[ 77 125 121  76 109 130] -> vilo
[121  77  76 109 130 126] -> Gotir
[103 166 180 132 150  95] -> meki
[131 116 197 138 169  76] -> fot
[151 132 180 166 103  95] -> nadap
[139 117 162 108  74  93] -> buzun
[111 137 157  79 137 119] -> Balit
[ 99 134 128 130 138 108] -> bedu
order: [ 76  77 109 121 125 130] -> vilo
order: [150  95 103 166 180 132] -> meki

[157 147 140 174 105 115 134 111 142 122 131 106 153 133 169 154 135 133
 135 132 135 117 134  93 116 163 140  98 129 157 127 125] : fub
[131 137  97 126 124 137 145 135 130 116 142 134 133 133 133 143 123 111
 121 138 127 133 120 121 124 133 118 146 127 119 114 129] : zusum
[134 132 138 114 102 130 117 126 129 125 106 127 132 123 118 136 142 124
 122 123 137 142 144 151 126 148 141 140 132 107 137 125] : dop
[135 127  99 130 131 128 122 127 141 132 124 122 113 153 125 121 135 137
 151 130 145 144 139 142 119 133 147 117 104 151 117 145] : mivos
[100 142 155  81 160 132 117 109 102 150 127 155 143 131  65 123  76 127
 134 165 136 126 132 107 157 196 146 161 127 123 151 130] : Nodeg
[117 114 134 133 130 129 138 137 133 123 135 121 133 124 127 127 133  97
 137 133 118 142 127 120 124 143 119 111 121 131 146 145] : mida
[117 155 107  65 127 126 127 109 165 132 123 161 146 143 123 100 151 155
 127  81 134 196 136 142 160 131  76 157 132 130 150 101] : talum
[145 114 127 121 129 120 124 135 118 133 133 134 143 131 146 124 137 111
 121 123 127  97 116 133 142 133 133 130 119 137 138 127] : nokir
[162 157 133 121 120 118 115 102 116 142 116 114 110 125 139 135 119 133
 117 139 123 139 135 132 147 172 132 141 142 104 157 127] : pozel
[139 115 147 119 135 102 116 142 139 116 172 121 142 132 118 104 125 133
 139 120 157 157 132 141 133 114 135 128 162 123 117 110] : Gep
[155 111 134 103 116  90 117 125 122 115 126 125 164 127 134 121 122 110
 150 143 145 116 125 100 134 124 129  91 114 105 136 123] : Dud
[163 157 117 157 111  93 129 134 125 154 133 169 135 140 135 134 127  98
 132 142 105 115 147 122 106 135 174 140 134 153 116 131] : bon
order: [133 117 139 123 139 135 132 147 172 132 141 142 104 157 127 162 157 133
 121 120 118 115 102 116 142 116 114 110 125 139 135 119] -> pozel
order: [130 124  97 129 133 124 120 119 133 131 127 123 138 118 145 133 137 143
 137 117 111 133 121 133 142 121 114 134 127 127 135 146] -> mida
order: [124 127 138 142 111 131 129 143 133 134 133 116 120 146 121 137 130 133
 114 127 119 127 145 118 133 135 121  97 123 124 133 137] -> nokir
order: [ 97 111 114 116 118 119 120 121 121 123 124 124 127 127 127 129 130 131
 133 133 133 133 133 134 135 137 137 138 142 143 145 146] -> nokir
order: [119 114 129 131 137  97 126 124 137 145 135 130 116 142 134 133 133 133
 143 123 111 121 138 127 133 120 121 124 133 118 146 127] -> zusum
order: [130 151 123 127 161 146 196 157 107 132 126 136 165 134 127  76 123  65
 131 143 155 127 150 102 109 117 132 160  81 155 142 100] -> Nodeg
order: [125 127 157 129  98 140 163 116  93 134 117 135 132 135 133 135 154 169
 133 153 106 131 122 142 111 134 115 105 174 140 147 157] -> fub

[177 103 113 102 121] -> Gobo
[125  93 157  85  72] -> fama
[ 85  72  92 125 157] -> bepa
[120 105 123 113 179] -> potuk
[102 103 121 114 177] -> zoza
order: [105 113 120 123 179] -> potuk
order: [102 103 113 121 177] -> Gobo
order: [125  85  72 157  93] -> fama
order: [157 125  92  72  85] -> bepa
order: [102 103 114 121 177] -> zoza

[140 117 136 159 107 124 144] -> puved
[107 136 125 144 117 159 140] -> Bibe
[140 140 125 120 133 160  60] -> Ratis
[120 140 159  60 133 125 140] -> bet
order: [107 117 125 136 140 144 159] -> Bibe
order: [ 60 120 125 133 140 140 160] -> Ratis
order: [ 60 120 125 133 140 140 159] -> bet
order: [136 125 144 117 159 140 107] -> Bibe
order: [117 159 140 107 136 125 144] -> Bibe
order: [140 159  60 120 133 140 125] -> bet

[118 109 125 125  84 136  84  96 128 155 123 129 153 123 117 127 145 124
 141 114 105 127  93 168 120 135 129 148 129 118 131 166 127 135 132 119
 163]  muz
[156 118 137 126 135 119 110 128 113 125 130 112 103 143 123 130 109 125
  77 136 111 134 138 134 115 132 134 118 132 158 136 114 125 154 107 126
 114]  fonof
[155 106 117 130 126 115 153 107 112 122 136 106 140 145 134 127 120 133
 152 168 113 129 138 120 124 131 128 113 137 150 136 131 132 121 123 129
 113]  kig
[124 121 143 126 111 119 124 115 117 131 133 118 140 125 134 130 137 121
 144 137 126 131 121 130 137 127 149 132 126 153 136 125 120 135 130 132
 139]  lote
[128 155 117 123 120 129 118 129 127 123  84 145 109 135 131 163 129 120
  84 141 132 135 118  96 148 136 105 127 153 124 168 125 127 114 166  93
 125]  vize
[141 128 129 130 141 124 121 116 126 138 134 122 136 124 130 129 134 133
 120 131 121 114 152 150 130 126  82 126 117 113 113 128 134 144  84 156
  91]  Nime
[135 126 123 129 168 109 125 166 127 155 117 128 127 123 163 118 132 127
  96 129 105 145 135 124 141 136 119 120  84 129 153 118 148 114 131  93
  84]  bar
[117 121 130 129  82 124 141  90 134 114 122 130 116 131 124 113 113 126
 150 138  84 128 126 126 144 120 134 129 121 136 141 152 134 133 156 130
 128]  safi
[123  96 116 129 117 133 100 117 107 127 117 113 123 120 128 116 134 134
 113 132 116 124 105 149 113 129 134 122 138 162 135 132 140 138 131 125
 122]  Tevel
order: [ 84 150 126 134 152  82 121 129 156 130 134 128  90 113 113 138 141 128
 134 133 121 130 144 116 114 120 130 129 122 126 124 117 126 136 141 124
 131] -> safi
order: [ 77 103 107 109 110 111 112 113 114 114 115 118 118 119 123 125 125 125
 126 126 128 130 130 132 132 134 134 134 135 136 136 137 138 143 154 156
 158] -> fonof
order: [114 126 107 154 125 114 136 158 132 118 134 132 115 134 138 134 111 136
  77 125 109 130 123 143 103 112 130 125 113 128 110 119 135 126 137 118
 156] -> fonof
order: [163 118 109 125 125  84 136  84  96 128 155 123 129 153 123 117 127 145
 124 141 114 105 127  93 168 120 135 129 148 129 118 131 166 127 135 132
 119] -> muz
order: [121 123 129 113 155 106 117 130 126 115 153 107 112 122 136 106 140 145
 134 127 120 133 152 168 113 129 138 120 124 131 128 113 137 150 136 131
 132] -> kig

[149  98 158 126 151] = Tev
[122 123 150  94 157] = tuza
[135  92 176 107 160] = dap
[155  94 110 141 127] = nez
[127 155 110  95 141] = mam
[151 109 140 160 123] = firu
[136  92 163 178 111] = vel
[160 102 141 182 116] = sul
[149 127 118 166 113] = tig
[132 165 110 158 111] = nat
[126 126 137  94 152] = Sokep
order: [110  95 141 155 127] -> mam
order: [111 158 110 165 132] -> nat

[131 151 125 134 135 125 137 134 113 189 126 124 124 133 113 137 127 132
 111 121 129]  Topa
[113 126 189 131 124 111 124 151 135 125 134 133 133 121 129 137 125 113
 137 134 127]  Fem
[127 151 111 123 125 131 121 132 134 189 126 137 113 124 134 138 133 129
 113 135 125]  sigo
[134 121 135 113 137 124 133 137 125 129 112 113 131 124 189 132 127 126
 134 151 125]  zeri
order: [129 121 111 132 127 137 113 133 124 124 126 189 113 134 137 125 135 134
 125 151 131] -> Topa
order: [189 151 135 121 133 111 125 133 129 127 137 124 113 134 125 134 131 124
 137 113 126] -> Fem
order: [126 124 124 133 113 137 127 132 111 121 129 131 151 125 134 135 125 137
 134 113 189] -> Topa
order: [127 134 137 113 125 137 129 121 133 133 134 125 135 151 124 111 124 131
 189 126 113] -> Fem
order: [113 137 127 132 111 121 129 131 151 125 134 135 125 137 134 113 189 126
 124 124 133] -> Topa
order: [133 137 131 113 125 134 127 189 137 121 124 124 134 111 113 151 125 135
 129 132 126] -> Topa

[129 140 120 139 132 136 124 131 130 128 122 154 143 139 143 137 132 140
 140 127 122 140 129 125 145 131 114 128 133]  fela
[122  77 158 133 116 146 135 110 135 154 148  69 103 111  85 135 103 128
 121  95 118  71 120 168  87 100 151 135 124]  Dagi
[138 151 131 132 151 129 139 149 136 138 127 177 162 142 155 146 149 154
 148 133 131 150 138 133 157 154 122 136 139]  tes
[131 139 129 132 134 128 129 137 129 130 127 141 136 133 141 132 135 133
 136 134 130 140 131 125 137 136 123 129 131]  vev
[134 119 146 140 130 141 135 138 121 136 138 127 131 131 133 143 136 143
 144 123 125 123 125 137 123 128 140 127 136]  tosuf
order: [154 122 136 139 138 151 131 132 151 129 139 149 136 138 127 177 162 142
 155 146 149 154 148 133 131 150 138 133 157] -> tes
order: [ 69  71  77  85  87  95 100 103 103 110 111 116 118 120 121 122 124 128
 133 135 135 135 135 146 148 151 154 158 168] -> Dagi

[128 125 125 143 155] -> Zal
[132 127 129 131 138] -> gosa
[122 119 126 128 113] -> lik
[142 124 137 132 132] -> sema
[131 120 132 127 140] -> Funi
[128 127 125 143 155] -> rapa
[128 127 125 143 140] -> feb
[121 133 138 144 182] -> rika
[131 133 127 129 138] -> doza
order: [127 129 131 132 138] -> gosa
order: [127 129 131 133 138] -> doza

